Below is a small trained network, with its code and all its weights. Each question gives an input and a target symbol and asks what happens when units are switched off, that is, made to give their printed mean instead of their output.

import numpy as np


def w(rows, s, z=0):
    codes = np.array(rows[::2]) - 128.0
    scale = np.full(codes.shape[1], s)
    scale[-1] = z or s
    return codes * scale


def f(y):
    return y / 2 * (1 + np.tanh(0.7978845608 * (y + 0.044715 * y**3)))


def softmax(a):
    e = np.exp(a - a.max(-1, keepdims=True))
    return e / e.sum(-1, keepdims=True)


def log_softmax(a):
    a = a - a.max(-1, keepdims=True)
    return a - np.log(np.exp(a).sum(-1, keepdims=True))


def net(x, mask):
    ids = ['αδεθτψω'.index(c) for c in x.split()]
    T = len(ids)
    res = E[ids] + P[:T]
    r = res
    for j in range(3):
        rows = slice(2 * j, 2 * j + 2)
        q, k, v = (r @ M[0][rows].T for M in (Q, K, V))
        z = softmax(np.where(np.tri(T) > 0, q @ k.T / 2**0.5, -1e9)) @ v
        o = O[0][rows]
        res = res + np.where(mask[j], z, o[:, -1]) @ o[:, :-1]
    y = f(res @ A[0][:, :-1].T + A[0][:, -1])
    res = res + np.where(mask[3:19], y, B[0][:, -1]) @ B[0][:, :-1]
    return log_softmax(res[-1] @ U[:, :-1].T + U[:, -1])


Q, K, V, O, A, B = {}, {}, {}, {}, {}, {}
E = w([
[166,127,43,133,129],'α',
[215,133,6,175,127],'δ',
[200,161,84,118,101],'ε',
[209,126,118,99,88],'θ',
[196,88,133,82,65],'τ',
[184,49,49,162,118],'ψ',
[112,78,129,76,107],'ω',
],0.018)
P = w([
[91,134,110,94,91],'0',
[254,114,107,82,91],'1',
[184,179,108,44,218],'2',
[92,128,165,147,98],'3',
[242,102,160,141,96],'4',
[172,173,170,109,204],'5',
[89,119,208,199,108],'6',
[200,107,160,172,106],'7',
],0.018)
Q[0] = w([
[141,161,108,120,155],'H0',
[188,85,111,73,126],'H0',
[252,169,122,121,164],'H1',
[224,78,98,160,69],'H1',
[190,131,127,118,69],'H2',
[154,118,135,118,153],'H2',
],0.018)
K[0] = w([
[131,147,110,104,161],'H0',
[136,144,156,198,167],'H0',
[133,62,201,162,169],'H1',
[84,156,209,248,155],'H1',
[113,124,209,215,170],'H2',
[151,85,158,108,145],'H2',
],0.014)
V[0] = w([
[148,168,136,134,126],'H0',
[149,120,110,102,111],'H0',
[136,250,151,129,78],'H1',
[125,160,42,148,130],'H1',
[85,128,136,107,116],'H2',
[181,162,138,176,166],'H2',
],0.015)
O[0] = w([
[132,92,147,149,129,181],'H0',
[75,90,112,99,130,253],'H0',
[78,217,92,92,42,155],'H1',
[113,244,163,220,154,196],'H1',
[120,65,164,125,79,48],'H2',
[128,246,106,118,132,162],'H2',
],0.011,0.0076)
A[0] = w([
[122,94,114,215,106,126],'N0',
[115,97,166,176,86,159],'N1',
[210,91,69,114,181,185],'N2',
[133,167,149,103,128,145],'N3',
[32,161,130,184,98,61],'N4',
[194,85,120,140,85,75],'N5',
[149,117,80,106,75,89],'N6',
[7,140,202,142,175,157],'N7',
[81,95,153,169,151,97],'N8',
[208,139,160,140,125,65],'N9',
[4,110,168,122,142,2],'N10',
[152,173,72,176,136,74],'N11',
[124,198,169,110,171,124],'N12',
[133,63,139,107,151,115],'N13',
[85,193,163,185,137,89],'N14',
[174,112,150,104,203,98],'N15',
],0.015,0.0084)
B[0] = w([
[149,160,124,63,111,154],'N0',
[160,143,126,204,2,142],'N1',
[105,167,185,157,105,253],'N2',
[112,105,110,148,73,170],'N3',
[105,164,203,121,192,169],'N4',
[113,148,98,100,180,180],'N5',
[191,61,175,136,166,180],'N6',
[44,13,68,63,67,137],'N7',
[209,187,92,156,199,135],'N8',
[62,134,111,121,153,174],'N9',
[244,103,217,116,203,129],'N10',
[110,75,156,87,100,222],'N11',
[128,96,161,215,145,191],'N12',
[78,149,107,201,129,169],'N13',
[205,108,59,107,143,184],'N14',
[147,49,61,52,87,187],'N15',
],0.0097,0.02)
U = w([
[211,122,148,92,206,100],'α',
[92,96,124,167,64,39],'δ',
[151,143,53,174,115,121],'ε',
[76,187,228,157,111,253],'θ',
[194,112,84,65,44,71],'τ',
[111,80,203,146,184,149],'ψ',
[63,121,2,91,134,208],'ω',
],0.0092,0.0058)

Each question gives the input, a string of symbols that net reads in full, and the target symbol t.
The units are the heads (2 rows each of Q, K, V and O) and the neurons (one row each of A and B). Each row of codes is followed by its name. A weight is (code - 128) times the scale printed after its matrix; where a second scale follows, it is the last column's (O, A, B and U).
mask holds one flag per unit, heads first, then neurons. A switched-off unit (its flag False) gives its mean, the last column of its rows in O or B, instead of its output. The means were averaged over made-up inputs and are rounded, as every weight is.
A unit's drop is (log p(t) with every unit on - log p(t) with that unit switched off) / (log p(t) with every unit on - log p(t) with every unit switched off).
The circuit of an input: a set's keep is (log p(t) with only the set's units on - log p(t) with every unit switched off) / (log p(t) with every unit on - log p(t) with every unit switched off). Starting from the 12 units with the biggest drops (on a tie, the unit counted first), units are removed one at a time, each time the one whose removal leaves the highest keep (on an exact tie, the one counted first), for as long as the keep stays at least 0.8.
units of the circuit, in order: the units of the circuit, biggest drop first
k most important neurons: the k neurons with the biggest drops, biggest first
heads that matter: for each layer, one digit per head in row order, 1 if its drop is at least 0.15 and else 0, layers parted by /
input ω τ ε, target ω: heads that matter	011
input ε ε ψ ψ, target ε: heads that matter	010
input θ τ δ θ ε ε α ψ, target θ: 3 most important neurons	[N14; N15; N2]
input τ ε ε ε δ ε τ, target δ: units of the circuit, in order	[N13; H1]
input ψ θ ε, target ψ: heads that matter	010
input ε θ ω α θ, target θ: heads that matter	000
input ω ψ θ α ψ ω, target ω: units of the circuit, in order	[N7]
input ε ω ω, target ω: units of the circuit, in order	[N15; N13; H1]
input ε ε δ ω ε, target δ: units of the circuit, in order	[H2; N13; N1]
input ε ψ ε ε α ε ω ω, target δ: units of the circuit, in order	[N1; H2]
input ψ θ τ, target ψ: units of the circuit, in order	[H1; N14]
input ε δ ε α ε, target θ: units of the circuit, in order	[N15; N14]
input δ ε ε ε ε ε τ α, target ψ: units of the circuit, in order	[H1; N6; N2]
input τ δ ε α ψ θ, target ψ: units of the circuit, in order	[H1; N14]
input τ ε ε ω α δ, target ω: units of the circuit, in order	[N15; H1; N13]
input ε α θ, target θ: units of the circuit, in order	[N14; H1]
input ε τ δ θ ε ε δ τ, target ε: 4 most important neurons	[N14; N2; N4; N12]
input ε δ α, target ε: 4 most important neurons	[N14; N12; N3; N6]
input ε ω ε α ε ε, target ε: 3 most important neurons	[N14; N12; N2]
input ψ θ α, target ψ: 2 most important neurons	[N2; N12]
input α ψ α ε δ ω ε ε, target τ: most important neuron	[N2]
